Below is a small trained network, with its code and all its weights. Each question gives an input and a target symbol and asks what happens when units are switched off, that is, made to give their printed mean instead of their output.

import numpy as np


def w(rows, s, z=0):
    codes = np.array(rows[::2]) - 128.0
    scale = np.full(codes.shape[1], s)
    scale[-1] = z or s
    return codes * scale


def norm(h):
    return h / np.sqrt((h * h).mean(-1, keepdims=True) + 1e-5)


def softmax(a):
    e = np.exp(a - a.max(-1, keepdims=True))
    return e / e.sum(-1, keepdims=True)


def log_softmax(a):
    a = a - a.max(-1, keepdims=True)
    return a - np.log(np.exp(a).sum(-1, keepdims=True))


def net(x, mask):
    ids = ['αβγεζλμξπστφψω'.index(c) for c in x.split()]
    T = len(ids)
    res = E[ids] + P[:T]
    u = 0
    for l in range(2):
        r = norm(res)
        for j in range(3):
            rows = slice(2 * j, 2 * j + 2)
            q, k, v = (r @ M[l][rows].T for M in (Q, K, V))
            z = softmax(np.where(np.tri(T) > 0, q @ k.T / 2**0.5, -1e9)) @ v
            o = O[l][rows]
            res = res + np.where(mask[u + j], z, o[:, -1]) @ o[:, :-1]
        u += 3
    return log_softmax(norm(res)[-1] @ U[:, :-1].T + U[:, -1])


Q, K, V, O = {}, {}, {}, {}
E = w([
[101,70,96,80,114,125,132,164,117,162,159,76],'α',
[103,57,106,88,130,131,144,166,96,148,149,63],'β',
[85,78,110,78,106,114,126,148,94,170,130,72],'γ',
[89,72,135,83,124,103,131,160,90,150,131,55],'ε',
[92,72,109,65,123,125,136,150,118,164,157,61],'ζ',
[102,110,123,105,80,180,150,163,108,181,179,65],'λ',
[125,149,93,70,69,105,145,118,83,221,149,122],'μ',
[129,133,71,66,109,120,200,115,47,143,152,101],'ξ',
[234,163,105,57,211,137,142,187,130,172,117,203],'π',
[167,113,75,142,39,151,124,118,14,148,130,145],'σ',
[156,77,11,125,43,77,82,210,160,79,66,176],'τ',
[241,125,129,162,103,50,104,169,143,124,231,17],'φ',
[44,192,60,196,202,45,145,155,84,139,118,200],'ψ',
[129,151,175,51,97,60,142,143,214,58,248,222],'ω',
],0.016)
P = w([
[55,161,70,28,114,190,27,205,9,132,231,89],'0',
[67,108,99,49,121,158,79,185,40,156,187,90],'1',
[86,103,111,69,112,144,116,168,69,153,167,95],'2',
[107,83,127,89,119,127,146,154,103,163,141,95],'3',
[128,77,129,112,112,126,166,135,128,165,131,98],'4',
[144,75,124,135,120,133,185,108,152,168,129,106],'5',
[163,76,135,165,112,138,197,82,171,173,125,112],'6',
[180,55,149,179,119,120,213,77,182,191,114,118],'7',
[187,47,163,207,125,99,230,61,201,206,112,126],'8',
],0.011)
Q[0] = w([
[154,229,64,153,167,76,122,148,92,104,101,150],'0.h1',
[134,104,84,49,121,120,205,70,96,243,162,141],'0.h1',
[116,70,119,112,158,141,125,76,108,64,45,68],'0.h2',
[71,77,169,111,127,142,96,89,125,240,138,79],'0.h2',
[86,65,135,45,101,168,187,97,100,200,168,113],'0.h3',
[122,57,100,140,123,115,165,142,109,201,154,115],'0.h3',
],0.011)
K[0] = w([
[107,102,148,108,169,209,103,215,121,102,138,131],'0.h1',
[234,117,151,172,125,86,195,97,192,119,121,167],'0.h1',
[95,136,95,174,73,187,135,197,118,222,77,109],'0.h2',
[198,166,169,188,145,124,250,71,91,154,144,151],'0.h2',
[91,133,151,231,159,96,230,86,255,105,50,165],'0.h3',
[165,106,150,176,78,134,191,58,209,118,80,142],'0.h3',
],0.0097)
V[0] = w([
[219,145,222,105,154,229,123,198,161,110,161,162],'0.h1',
[39,101,248,168,143,183,114,100,186,106,134,43],'0.h1',
[151,181,159,200,130,219,254,212,84,166,164,92],'0.h2',
[212,16,125,83,223,55,215,78,88,1,181,125],'0.h2',
[196,118,72,79,58,120,83,176,186,44,158,89],'0.h3',
[216,72,191,33,101,191,244,142,113,166,32,6],'0.h3',
],0.0054)
O[0] = w([
[117,62,140,67,153,115,169,161,106,156,43,132,153],'0.h1',
[94,3,99,60,143,147,165,35,23,158,110,125,2],'0.h1',
[72,135,110,192,81,163,216,157,84,184,254,176,181],'0.h2',
[139,158,178,115,162,171,120,134,40,26,181,130,169],'0.h2',
[146,139,103,100,116,4,202,107,63,121,119,57,183],'0.h3',
[159,143,164,37,99,55,63,128,124,183,133,195,186],'0.h3',
],0.0077,0.006)
Q[1] = w([
[119,31,104,160,83,156,104,41,52,101,172,52],'1.h1',
[160,124,125,176,156,138,116,142,128,71,65,105],'1.h1',
[247,53,97,70,121,188,117,119,171,87,123,101],'1.h2',
[142,122,53,224,173,117,170,111,163,80,76,91],'1.h2',
[140,130,94,149,63,134,168,171,74,187,108,108],'1.h3',
[152,158,109,150,201,104,18,128,112,108,42,103],'1.h3',
],0.011)
K[1] = w([
[87,82,105,36,121,115,101,30,165,71,215,107],'1.h1',
[49,163,95,81,164,108,121,232,108,128,143,67],'1.h1',
[121,181,135,19,107,85,177,178,40,168,127,16],'1.h2',
[7,194,70,118,213,139,82,182,135,132,123,106],'1.h2',
[165,132,109,122,73,75,145,112,254,133,218,161],'1.h3',
[25,202,19,99,130,117,61,213,92,126,115,111],'1.h3',
],0.0088)
V[1] = w([
[192,63,105,162,133,134,80,156,74,113,79,142],'1.h1',
[183,136,117,78,177,164,108,95,175,131,127,86],'1.h1',
[57,160,139,82,189,63,157,108,145,159,163,156],'1.h2',
[128,183,135,139,94,155,165,149,94,117,176,102],'1.h2',
[155,131,89,178,166,144,181,144,85,162,69,64],'1.h3',
[75,123,102,132,92,122,156,92,108,110,127,251],'1.h3',
],0.011)
O[1] = w([
[157,108,122,201,50,149,50,245,138,155,149,182,59],'1.h1',
[183,148,175,12,140,209,156,214,104,251,133,60,77],'1.h1',
[128,124,227,248,190,234,119,139,255,117,178,182,202],'1.h2',
[148,90,191,127,161,71,139,167,209,81,28,199,255],'1.h2',
[125,106,213,164,122,71,143,97,185,236,229,228,57],'1.h3',
[2,85,115,17,138,88,75,252,119,113,173,25,84],'1.h3',
],0.0076,0.0094)
U = w([
[178,123,26,83,168,121,143,121,154,138,169,161,45],'α',
[115,181,182,50,143,108,115,135,156,8,129,152,26],'β',
[145,117,140,81,87,135,174,46,86,168,41,237,126],'γ',
[58,65,126,58,108,103,153,128,156,180,154,147,149],'ε',
[148,177,179,90,134,142,122,236,131,195,113,143,165],'ζ',
[115,114,112,134,150,145,210,123,81,152,19,86,194],'λ',
[198,161,156,162,104,22,153,139,98,153,203,33,126],'μ',
[144,104,161,113,119,134,41,100,76,133,121,128,253],'ξ',
[133,99,70,133,21,94,81,203,149,89,81,136,151],'π',
[96,157,124,240,162,167,127,127,151,146,120,139,176],'σ',
[154,74,96,115,135,115,116,180,87,112,172,164,88],'τ',
[155,129,120,53,150,146,85,80,132,149,154,132,184],'φ',
[133,149,104,92,114,137,64,75,126,150,109,129,232],'ψ',
[113,199,136,69,106,79,114,76,255,171,100,78,7],'ω',
],0.008,0.0038)

Each question gives the input, a string of symbols that net reads in full, and the target symbol t.
The units are the heads (2 rows each of Q, K, V and O). Each row of codes is followed by its name. A weight is (code - 128) times the scale printed after its matrix; where a second scale follows, it is the last column's (O and U).
mask holds one flag per head, layer by layer. A switched-off head (its flag False) gives its mean, the last column of its rows in O, instead of its output. The means were averaged over made-up inputs and are rounded, as every weight is.
A unit's drop is (log p(t) with every unit on - log p(t) with that unit switched off) / (log p(t) with every unit on - log p(t) with every unit switched off).
The circuit of an input: a set's keep is (log p(t) with only the set's units on - log p(t) with every unit switched off) / (log p(t) with every unit on - log p(t) with every unit switched off). Starting from all 6 units, units are removed one at a time, each time the one whose removal leaves the highest keep (on an exact tie, the one counted first), for as long as the keep stays at least 0.8.
circuit, biggest first: the units of the circuit, biggest drop first
most important unit: the unit with the biggest drop
heads that matter: for each layer, one digit per head in row order, 1 if its drop is at least 0.15 and else 0, layers parted by /
input λ γ ε ω λ π ε λ ε, target ε: most important unit -> 0.h2
input λ φ λ ω γ σ λ ζ, target π: circuit, biggest first -> 0.h3, 1.h1, 1.h3
input π λ φ λ ψ β π λ α, target ζ: circuit, biggest first -> 0.h3, 1.h1
input σ ψ π ω λ λ γ ζ, target ε: circuit, biggest first -> 0.h2, 1.h3, 0.h1
input ξ ψ σ ψ ψ π α μ, target ζ: circuit, biggest first -> 0.h3, 1.h1, 0.h1
input π λ ψ ε σ τ λ λ, target μ: circuit, biggest first -> 1.h2, 0.h1
input σ γ φ τ ω ε ξ σ, target π: circuit, biggest first -> 0.h3, 1.h3
input φ ω τ ζ φ ω λ, target λ: heads that matter -> 001 / 000
input ψ ω ψ ω ω τ ω λ ω, target γ: circuit, biggest first -> 0.h2, 1.h3, 1.h2
input σ φ ξ, target γ: heads that matter -> 000 / 001
input β φ ζ σ τ π λ, target μ: circuit, biggest first -> 0.h2, 0.h3
input ξ α ξ τ ε ε α λ λ, target ε: circuit, biggest first -> 1.h3, 0.h2, 0.h1
input ε λ π ω ω λ λ α, target ε: heads that matter -> 111 / 001
input ξ φ π φ ε α, target γ: circuit, biggest first -> 1.h3
input π μ ξ λ ω ζ, target λ: circuit, biggest first -> 0.h3, 0.h1
input ξ μ τ λ μ, target μ: circuit, biggest first -> 0.h3, 0.h1
input λ λ ξ, target β: heads that matter -> 101 / 111
input π ω λ σ λ, target π: heads that matter -> 000 / 100
input ζ ψ σ, target σ: heads that matter -> 001 / 000
input ε λ π α, target ζ: most important unit -> 1.h1
input ξ π σ π λ, target π: heads that matter -> 001 / 110
input τ ξ σ α, target π: heads that matter -> 000 / 100
input ψ μ α τ φ γ ξ ε, target β: heads that matter -> 011 / 001
